What each symbol does to the states:
gaku ω naku
gaku ξ pani
gaku θ fefi
gaku γ midi
gaku λ mupe
gaku χ zune
sesa ω zinu
sesa ξ pazu
sesa θ nebu
sesa γ fefi
sesa λ sani
sesa χ naku
zaka ω dibo
zaka ξ sani
zaka θ dane
zaka γ luzu
zaka λ keza
zaka χ gaki
feru ω zala
feru ξ bato
feru θ nalu
feru γ semi
feru λ bugi
feru χ roko
semi ω roki
semi ξ dibo
semi θ mavu
semi γ keza
semi λ vete
semi χ feru
mose ω kapo
mose ξ sina
mose θ voko
mose γ pasi
mose λ kibo
mose χ guvo
bobu ω pufo
bobu ξ nebu
bobu θ gaki
bobu γ zinu
bobu λ dane
bobu χ sani
pata ω keza
pata ξ luzu
pata θ dibo
pata γ gaki
pata λ feru
pata χ pufo
tefi ω gule
tefi ξ sibu
tefi θ kisu
tefi γ bagu
tefi λ lote
tefi χ gidu
tibo ω fefi
tibo ξ kibo
tibo θ pazu
tibo γ pani
tibo λ naku
tibo χ midi
nati ω mama
nati ξ malo
nati θ gidu
nati γ bara
nati λ kisu
nati χ sibu
keza ω nalu
keza ξ dame
keza θ kopu
keza γ bato
keza λ zala
keza χ semi
zupo ω kibo
zupo ξ pasi
zupo θ kapo
zupo γ guvo
zupo λ pani
zupo χ dana
bato ω mavu
bato ξ dane
bato θ neda
bato γ dibo
bato λ roki
bato χ keza
voko ω tibo
voko ξ zupo
voko θ zitu
voko γ nagi
voko λ gaku
voko χ tota
mavu ω zito
mavu ξ roko
mavu θ bugi
mavu γ kopu
mavu λ malo
mavu χ nalu
pasi ω tota
pasi ξ gule
pasi θ nagi
pasi γ lote
pasi λ nupa
pasi χ mose
rugu ω feru
rugu ξ gaki
rugu θ keza
rugu γ pufo
rugu λ neda
rugu χ dane
zitu ω pazu
zitu ξ kapo
zitu θ zune
zitu γ kibo
zitu λ fefi
zitu χ pani
zito ω nute
zito ξ vete
zito θ nati
zito γ mipu
zito λ tefi
zito χ nema
midi ω sesa
midi ξ zitu
midi θ sile
midi γ tibo
midi λ lubi
midi χ gaku
nebu ω zaka
nebu ξ lubi
nebu θ povu
nebu γ zaga
nebu λ pata
nebu χ dipe
kapo ω gaku
kapo ξ nagi
kapo θ tibo
kapo γ tota
kapo λ palu
kapo χ nupa
vema ω zupo
vema ξ mama
vema θ mose
vema γ kisu
vema λ nagi
vema χ gule
gaki ω bato
gaki ξ povu
gaki θ dame
gaki γ zaka
gaki λ semi
gaki χ pata
zoke ω mose
zoke ξ gidu
zoke θ lote
zoke γ mama
zoke λ zupo
zoke χ kisu
naku ω bobu
naku ξ sile
naku θ dipe
naku γ sesa
naku λ povu
naku χ lubi
bugi ω nati
bugi ξ roki
bugi θ nila
bugi γ vete
bugi λ nute
bugi χ mipu
nila ω gidu
nila ξ zito
nila θ bagu
nila γ malo
nila λ mama
nila χ bara
datu ω lote
datu ξ bagu
datu θ gule
datu γ gidu
datu λ mose
datu χ mama
kisu ω guvo
kisu ξ datu
kisu θ pasi
kisu γ zoke
kisu λ dana
kisu χ vema
dipe ω gaki
dipe ξ mupe
dipe θ luzu
dipe γ nebu
dipe λ pufo
dipe χ zinu
tota ω midi
tota ξ dana
tota θ pani
tota γ voko
tota λ zune
tota χ kapo
sile ω nebu
sile ξ zune
sile θ mupe
sile γ pazu
sile λ zinu
sile χ fefi
neda ω bugi
neda ξ semi
neda θ zala
neda γ roko
neda λ zito
neda χ kopu
malo ω tefi
malo ξ mipu
malo θ nute
malo γ nema
malo λ datu
malo χ nila
guvo ω nupa
guvo ξ lote
guvo θ tota
guvo γ mose
guvo λ zitu
guvo χ zupo
nagi ω pani
nagi ξ guvo
nagi θ kibo
nagi γ dana
nagi λ midi
nagi χ voko
lote ω voko
lote ξ vema
lote θ dana
lote γ sina
lote λ kapo
lote χ pasi
nupa ω zune
nupa ξ voko
nupa θ midi
nupa γ kapo
nupa λ pazu
nupa χ kibo
gule ω dana
gule ξ zoke
gule θ guvo
gule γ vema
gule λ voko
gule χ sina
luzu ω dame
luzu ξ bobu
luzu θ rugu
luzu γ povu
luzu λ bato
luzu χ zaka
pani ω sile
pani ξ nupa
pani θ palu
pani γ zitu
pani λ sesa
pani χ tibo
pazu ω zaga
pazu ξ gaku
pazu θ lubi
pazu γ palu
pazu λ dipe
pazu χ sile
nalu ω nema
nalu ξ neda
nalu θ mipu
nalu γ mavu
nalu λ nila
nalu χ roki
sina ω nagi
sina ξ kisu
sina θ zupo
sina γ gule
sina λ tota
sina χ lote
sani ω rugu
sani ξ dipe
sani θ pata
sani γ bobu
sani λ dame
sani χ povu
kopu ω mipu
kopu ξ feru
kopu θ vete
kopu γ neda
kopu λ nema
kopu χ mavu
povu ω dane
povu ξ zinu
povu θ pufo
povu γ sani
povu λ dibo
povu χ luzu
kibo ω palu
kibo ξ tota
kibo θ gaku
kibo γ nupa
kibo λ sile
kibo χ zitu
lubi ω sani
lubi ξ fefi
lubi θ zinu
lubi γ naku
lubi λ luzu
lubi χ mupe
mipu ω sibu
mipu ξ zala
mipu θ bara
mipu γ bugi
mipu λ bagu
mipu χ zito
nema ω bagu
nema ξ bugi
nema θ sibu
nema γ zito
nema λ gidu
nema χ malo
roki ω malo
roki ξ kopu
roki θ zito
roki γ nalu
roki λ bara
roki χ zala
mupe ω povu
mupe ξ sesa
mupe θ bobu
mupe γ lubi
mupe λ zaka
mupe χ zaga
zaga ω luzu
zaga ξ naku
zaga θ sani
zaga γ mupe
zaga λ gaki
zaga χ nebu
dibo ω kopu
dibo ξ rugu
dibo θ roko
dibo γ dame
dibo λ nalu
dibo χ bato
sibu ω zoke
sibu ξ nila
sibu θ datu
sibu γ nati
sibu λ vema
sibu χ nute
pufo ω semi
pufo ξ zaka
pufo θ bato
pufo γ pata
pufo λ roko
pufo χ rugu
mama ω pasi
mama ξ tefi
mama θ sina
mama γ datu
mama λ guvo
mama χ zoke
dane ω roko
dane ξ pata
dane θ semi
dane γ rugu
dane λ kopu
dane χ dame
roko ω vete
roko ξ keza
roko θ roki
roko γ feru
roko λ mipu
roko χ neda
nute ω kisu
nute ξ bara
nute θ mama
nute γ sibu
nute λ gule
nute χ bagu
zinu ω pata
zinu ξ zaga
zinu θ zaka
zinu γ dipe
zinu λ rugu
zinu χ bobu
zala ω nila
zala ξ mavu
zala θ nema
zala γ roki
zala λ nati
zala χ vete
vete ω bara
vete ξ nalu
vete θ malo
vete γ zala
vete λ sibu
vete χ bugi
dame ω neda
dame ξ pufo
dame θ feru
dame γ dane
dame λ mavu
dame χ dibo
bara ω datu
bara ξ nema
bara θ tefi
bara γ nila
bara λ zoke
bara χ nati
zune ω lubi
zune ξ tibo
zune θ sesa
zune γ gaku
zune λ zaga
zune χ palu
palu ω mupe
palu ξ midi
palu θ naku
palu γ zune
palu λ nebu
palu χ pazu
fefi ω dipe
fefi ξ palu
fefi θ zaga
fefi γ sile
fefi λ bobu
fefi χ sesa
dana ω zitu
dana ξ mose
dana θ nupa
dana γ zupo
dana λ tibo
dana χ nagi
gidu ω sina
gidu ξ nute
gidu θ vema
gidu γ tefi
gidu λ pasi
gidu χ datu
bagu ω vema
bagu ξ nati
bagu θ zoke
bagu γ nute
bagu λ sina
bagu χ tefi

In the rows, zero is written as 63.

The rows follow the links: the fewer symbols apart two states are, the more alike their rows tend to be.

Each row is also shifted at random along 5 hidden directions that mean nothing.

Each row, then its state:
(85, 52, 71, 54, 55, 65, 71, 59, 67, 59, 62, 53, 59, 70, 63, 58, 63, 66, 68, 59, 69, 55, 64, 58, 58, 46, 42, 68, 72, 66, 72, 59, 64, 67, 70, 48, 64, 60, 63, 71, 60, 70, 74, 55)
state: nila
(83, 55, 69, 51, 72, 63, 68, 60, 71, 64, 68, 60, 51, 75, 59, 64, 87, 67, 68, 66, 65, 62, 64, 64, 60, 44, 43, 69, 71, 58, 72, 58, 67, 57, 70, 50, 64, 59, 54, 65, 64, 74, 72, 59)
state: nute
(55, 72, 55, 73, 72, 66, 65, 61, 52, 65, 59, 54, 65, 52, 58, 62, 81, 51, 49, 72, 55, 67, 64, 65, 63, 80, 82, 55, 52, 54, 58, 65, 59, 69, 57, 74, 57, 62, 59, 53, 64, 51, 56, 69)
state: lubi
(96, 72, 53, 74, 75, 66, 58, 61, 61, 67, 61, 59, 59, 51, 61, 63, 63, 54, 58, 64, 57, 63, 61, 71, 69, 80, 81, 53, 56, 55, 55, 63, 62, 66, 51, 77, 58, 60, 61, 52, 65, 46, 55, 72)
state: mupe
(70, 68, 53, 60, 57, 57, 60, 67, 54, 73, 67, 59, 49, 63, 71, 60, 66, 52, 51, 65, 48, 66, 64, 77, 65, 68, 75, 52, 46, 63, 58, 59, 76, 68, 55, 69, 67, 54, 51, 53, 73, 62, 57, 72)
state: pani
(61, 55, 69, 50, 59, 60, 65, 66, 72, 64, 70, 66, 53, 77, 61, 64, 81, 70, 73, 62, 65, 62, 65, 63, 58, 46, 46, 69, 69, 65, 70, 60, 67, 54, 71, 51, 66, 61, 56, 68, 66, 77, 69, 59)
state: tefi
(37, 56, 65, 52, 61, 54, 63, 62, 77, 64, 68, 60, 55, 80, 68, 61, 58, 71, 78, 50, 64, 54, 62, 65, 64, 49, 53, 66, 63, 65, 67, 56, 68, 66, 72, 54, 66, 58, 61, 67, 72, 80, 60, 60)
state: kisu
(54, 54, 72, 53, 62, 62, 68, 60, 72, 59, 64, 60, 61, 75, 61, 62, 70, 70, 71, 61, 70, 60, 63, 57, 59, 47, 44, 71, 71, 63, 71, 61, 62, 60, 74, 49, 63, 62, 62, 71, 61, 75, 71, 55)
state: nati
(41, 60, 60, 51, 33, 55, 69, 68, 60, 69, 68, 53, 49, 75, 71, 53, 72, 59, 62, 58, 54, 60, 70, 70, 58, 54, 61, 57, 51, 72, 64, 57, 75, 73, 66, 57, 70, 55, 53, 63, 73, 75, 61, 65)
state: guvo
(55, 71, 60, 76, 63, 68, 53, 69, 62, 60, 59, 81, 78, 48, 55, 68, 60, 67, 65, 66, 66, 71, 61, 58, 63, 79, 76, 66, 68, 63, 56, 72, 51, 48, 56, 76, 59, 74, 72, 61, 53, 49, 57, 65)
state: luzu
(25, 63, 58, 52, 67, 52, 57, 66, 63, 71, 73, 71, 53, 75, 69, 67, 68, 62, 61, 63, 53, 67, 62, 72, 65, 59, 66, 62, 52, 62, 62, 58, 74, 57, 66, 61, 67, 58, 53, 59, 75, 77, 56, 67)
state: dana
(71, 69, 60, 81, 62, 74, 65, 62, 72, 55, 54, 56, 73, 51, 50, 58, 72, 65, 72, 59, 70, 57, 65, 56, 61, 80, 76, 62, 70, 60, 58, 67, 47, 67, 59, 75, 52, 70, 74, 61, 57, 46, 57, 65)
state: zaka
(84, 60, 71, 66, 66, 72, 66, 62, 58, 56, 57, 67, 74, 55, 54, 65, 77, 64, 59, 73, 72, 69, 63, 51, 57, 61, 53, 69, 75, 60, 68, 69, 53, 54, 63, 59, 59, 70, 65, 67, 48, 56, 75, 56)
state: roko
(75, 60, 70, 66, 75, 68, 60, 57, 54, 56, 56, 71, 80, 53, 62, 71, 40, 64, 56, 68, 72, 65, 58, 52, 64, 62, 54, 70, 72, 61, 64, 68, 55, 58, 62, 59, 62, 70, 72, 68, 48, 56, 71, 54)
state: feru
(69, 66, 65, 78, 56, 73, 65, 62, 69, 54, 53, 60, 76, 52, 51, 58, 65, 68, 71, 61, 73, 59, 64, 51, 59, 74, 69, 65, 73, 64, 61, 68, 46, 64, 61, 70, 55, 71, 76, 66, 52, 48, 62, 62)
state: rugu
(60, 67, 61, 80, 63, 71, 62, 61, 69, 54, 53, 60, 78, 49, 54, 59, 53, 66, 71, 56, 71, 57, 63, 54, 63, 78, 74, 63, 70, 62, 58, 68, 47, 68, 60, 73, 55, 70, 78, 63, 55, 48, 57, 63)
state: gaki
(73, 56, 72, 55, 48, 64, 56, 70, 59, 59, 64, 87, 71, 60, 63, 71, 51, 71, 64, 68, 71, 72, 60, 53, 59, 50, 45, 74, 74, 73, 66, 69, 62, 42, 65, 53, 71, 70, 65, 73, 50, 66, 75, 53)
state: vete
(86, 66, 60, 74, 69, 71, 70, 52, 42, 59, 51, 42, 72, 45, 65, 59, 48, 46, 42, 70, 60, 60, 63, 59, 64, 76, 74, 54, 56, 58, 59, 65, 58, 83, 55, 68, 57, 61, 68, 57, 55, 46, 65, 63)
state: povu
(78, 52, 69, 50, 68, 58, 68, 53, 64, 62, 64, 53, 54, 75, 70, 61, 47, 62, 63, 57, 66, 54, 61, 63, 66, 43, 43, 65, 66, 61, 71, 55, 70, 72, 69, 47, 65, 55, 61, 68, 65, 75, 71, 55)
state: bagu
(82, 56, 72, 53, 40, 63, 57, 70, 53, 60, 65, 87, 68, 61, 66, 70, 51, 69, 59, 70, 69, 74, 61, 56, 58, 48, 42, 74, 73, 76, 66, 68, 66, 42, 62, 52, 73, 69, 63, 73, 51, 67, 78, 53)
state: bugi
(74, 67, 53, 61, 55, 59, 64, 64, 70, 70, 67, 48, 44, 69, 67, 54, 66, 58, 68, 53, 53, 54, 66, 78, 66, 66, 73, 51, 52, 63, 60, 54, 72, 76, 60, 69, 63, 51, 55, 56, 79, 65, 52, 72)
state: nupa
(82, 53, 72, 63, 81, 66, 66, 47, 85, 52, 55, 49, 67, 70, 63, 60, 26, 74, 85, 42, 78, 40, 56, 54, 71, 51, 46, 69, 79, 59, 69, 55, 53, 77, 71, 53, 57, 61, 79, 71, 60, 67, 64, 51)
state: mipu
(29, 71, 55, 73, 97, 61, 56, 59, 61, 66, 63, 66, 69, 57, 60, 70, 64, 59, 57, 67, 57, 67, 58, 67, 71, 81, 84, 59, 53, 49, 56, 64, 58, 63, 60, 76, 56, 65, 64, 53, 67, 57, 50, 70)
state: sesa
(53, 66, 64, 78, 64, 72, 66, 61, 64, 53, 53, 59, 80, 50, 51, 61, 69, 65, 65, 66, 71, 62, 63, 50, 58, 76, 71, 65, 70, 59, 60, 70, 45, 65, 63, 70, 53, 72, 74, 65, 51, 50, 63, 61)
state: pufo
(89, 64, 66, 75, 54, 73, 65, 62, 63, 55, 53, 59, 74, 50, 55, 59, 57, 63, 66, 63, 72, 59, 63, 53, 60, 70, 65, 64, 72, 65, 61, 69, 51, 65, 59, 67, 57, 70, 74, 66, 50, 48, 67, 60)
state: dame

Where do the symbols, taken in turn from left to right, take each start?
Answers are names.
(68, 63, 68, 72, 37, 76, 75, 65, 53, 53, 52, 54, 77, 49, 52, 54, 83, 60, 56, 72, 71, 66, 69, 47, 49, 69, 62, 65, 70, 68, 65, 71, 48, 68, 63, 62, 58, 71, 69, 67, 47, 51, 72, 59)
θ ω ξ: nalu
(98, 58, 71, 59, 59, 65, 52, 67, 61, 60, 64, 89, 70, 57, 64, 73, 40, 71, 65, 65, 71, 70, 57, 57, 65, 53, 46, 73, 77, 70, 64, 68, 61, 40, 59, 57, 69, 69, 68, 69, 50, 61, 74, 55)
λ γ λ λ: mose
(14, 65, 57, 57, 63, 54, 66, 65, 62, 69, 69, 56, 55, 73, 65, 60, 82, 59, 60, 65, 53, 65, 67, 69, 61, 64, 72, 58, 50, 59, 62, 59, 69, 68, 67, 63, 63, 58, 53, 58, 75, 74, 54, 69)
ω γ: tibo
(75, 52, 73, 55, 51, 66, 75, 56, 60, 57, 58, 47, 65, 68, 64, 57, 61, 62, 61, 63, 70, 55, 65, 53, 56, 47, 42, 67, 70, 67, 72, 61, 61, 74, 71, 46, 63, 61, 65, 71, 55, 69, 76, 52)
ξ χ θ ξ: nema
(63, 71, 54, 70, 63, 61, 56, 62, 47, 66, 60, 64, 66, 51, 71, 64, 33, 51, 48, 63, 54, 65, 61, 69, 70, 78, 80, 53, 49, 64, 53, 65, 66, 69, 51, 74, 65, 61, 65, 56, 64, 53, 55, 68)
ω ω ξ: zaka
(38, 69, 54, 66, 63, 57, 59, 65, 70, 68, 66, 58, 56, 67, 66, 59, 58, 61, 69, 53, 55, 58, 63, 72, 68, 73, 80, 55, 51, 61, 56, 59, 67, 69, 61, 73, 62, 59, 62, 56, 76, 64, 47, 71)
θ χ: sile
(49, 59, 61, 50, 66, 55, 68, 59, 62, 68, 68, 52, 49, 76, 71, 59, 71, 58, 58, 62, 56, 59, 64, 70, 62, 52, 58, 59, 54, 60, 66, 55, 75, 71, 68, 54, 66, 53, 51, 59, 74, 76, 62, 64)
ω γ: voko
(35, 68, 55, 66, 64, 57, 62, 59, 51, 67, 62, 53, 63, 59, 72, 61, 43, 52, 50, 60, 53, 61, 62, 69, 67, 74, 80, 52, 46, 61, 56, 60, 68, 77, 57, 70, 63, 57, 62, 56, 71, 61, 53, 68)
θ ξ χ θ: mupe
(89, 65, 66, 74, 74, 74, 64, 60, 69, 56, 56, 62, 73, 53, 49, 63, 81, 66, 68, 67, 72, 63, 62, 53, 59, 69, 61, 68, 77, 56, 65, 68, 48, 57, 63, 66, 54, 70, 69, 65, 51, 49, 68, 61)
λ ω λ: datu
(65, 71, 59, 78, 76, 70, 65, 61, 61, 60, 57, 57, 71, 49, 52, 62, 82, 60, 58, 70, 63, 65, 63, 60, 62, 81, 79, 59, 63, 53, 58, 67, 52, 65, 57, 75, 54, 67, 65, 56, 58, 47, 57, 68)
ξ ω χ: gaki
(38, 72, 57, 78, 61, 68, 62, 65, 67, 60, 58, 61, 73, 54, 54, 59, 72, 62, 67, 60, 63, 62, 65, 60, 61, 83, 83, 59, 60, 60, 55, 67, 51, 66, 60, 78, 55, 69, 70, 59, 61, 50, 51, 69)
χ λ ξ λ: keza
(64, 60, 70, 71, 81, 72, 69, 54, 58, 53, 53, 58, 81, 53, 57, 65, 64, 63, 57, 69, 73, 63, 61, 49, 61, 66, 59, 69, 72, 55, 66, 68, 48, 66, 65, 60, 55, 70, 72, 66, 48, 54, 70, 56)
ξ θ ξ ω: mavu
(97, 74, 54, 75, 47, 70, 58, 76, 62, 65, 63, 71, 59, 49, 52, 62, 88, 59, 61, 70, 58, 72, 67, 68, 58, 80, 78, 57, 62, 65, 55, 68, 59, 51, 50, 79, 61, 67, 59, 56, 60, 43, 59, 73)
ω ω χ ω: nalu
(97, 57, 71, 66, 72, 72, 70, 55, 61, 55, 56, 55, 70, 57, 56, 63, 66, 63, 60, 67, 72, 61, 61, 51, 60, 57, 51, 68, 75, 57, 69, 65, 54, 66, 65, 55, 58, 65, 67, 67, 50, 57, 74, 54)
λ χ χ λ: mama
(88, 60, 69, 69, 77, 73, 68, 54, 54, 55, 55, 58, 75, 52, 56, 65, 67, 60, 53, 73, 70, 64, 61, 51, 61, 63, 55, 66, 71, 56, 66, 67, 54, 64, 62, 58, 57, 67, 68, 65, 48, 52, 74, 57)
θ θ χ λ: bagu
(52, 57, 74, 61, 39, 68, 65, 69, 55, 57, 59, 76, 78, 57, 57, 65, 68, 68, 62, 72, 72, 72, 65, 46, 52, 57, 50, 74, 74, 73, 66, 72, 54, 49, 67, 54, 66, 74, 69, 74, 46, 62, 75, 53)
χ θ χ: zito
(25, 71, 54, 65, 69, 56, 55, 67, 51, 69, 67, 73, 65, 58, 67, 69, 62, 57, 51, 68, 52, 73, 61, 70, 65, 76, 81, 58, 49, 60, 55, 65, 67, 57, 58, 74, 65, 63, 58, 54, 68, 61, 52, 71)
θ χ ξ χ: sesa
(60, 57, 73, 65, 65, 70, 69, 57, 52, 54, 55, 61, 80, 55, 60, 65, 60, 63, 54, 72, 71, 66, 62, 47, 58, 58, 52, 70, 71, 62, 67, 69, 53, 63, 67, 54, 61, 70, 71, 70, 47, 59, 76, 53)
ξ ξ ξ: rugu
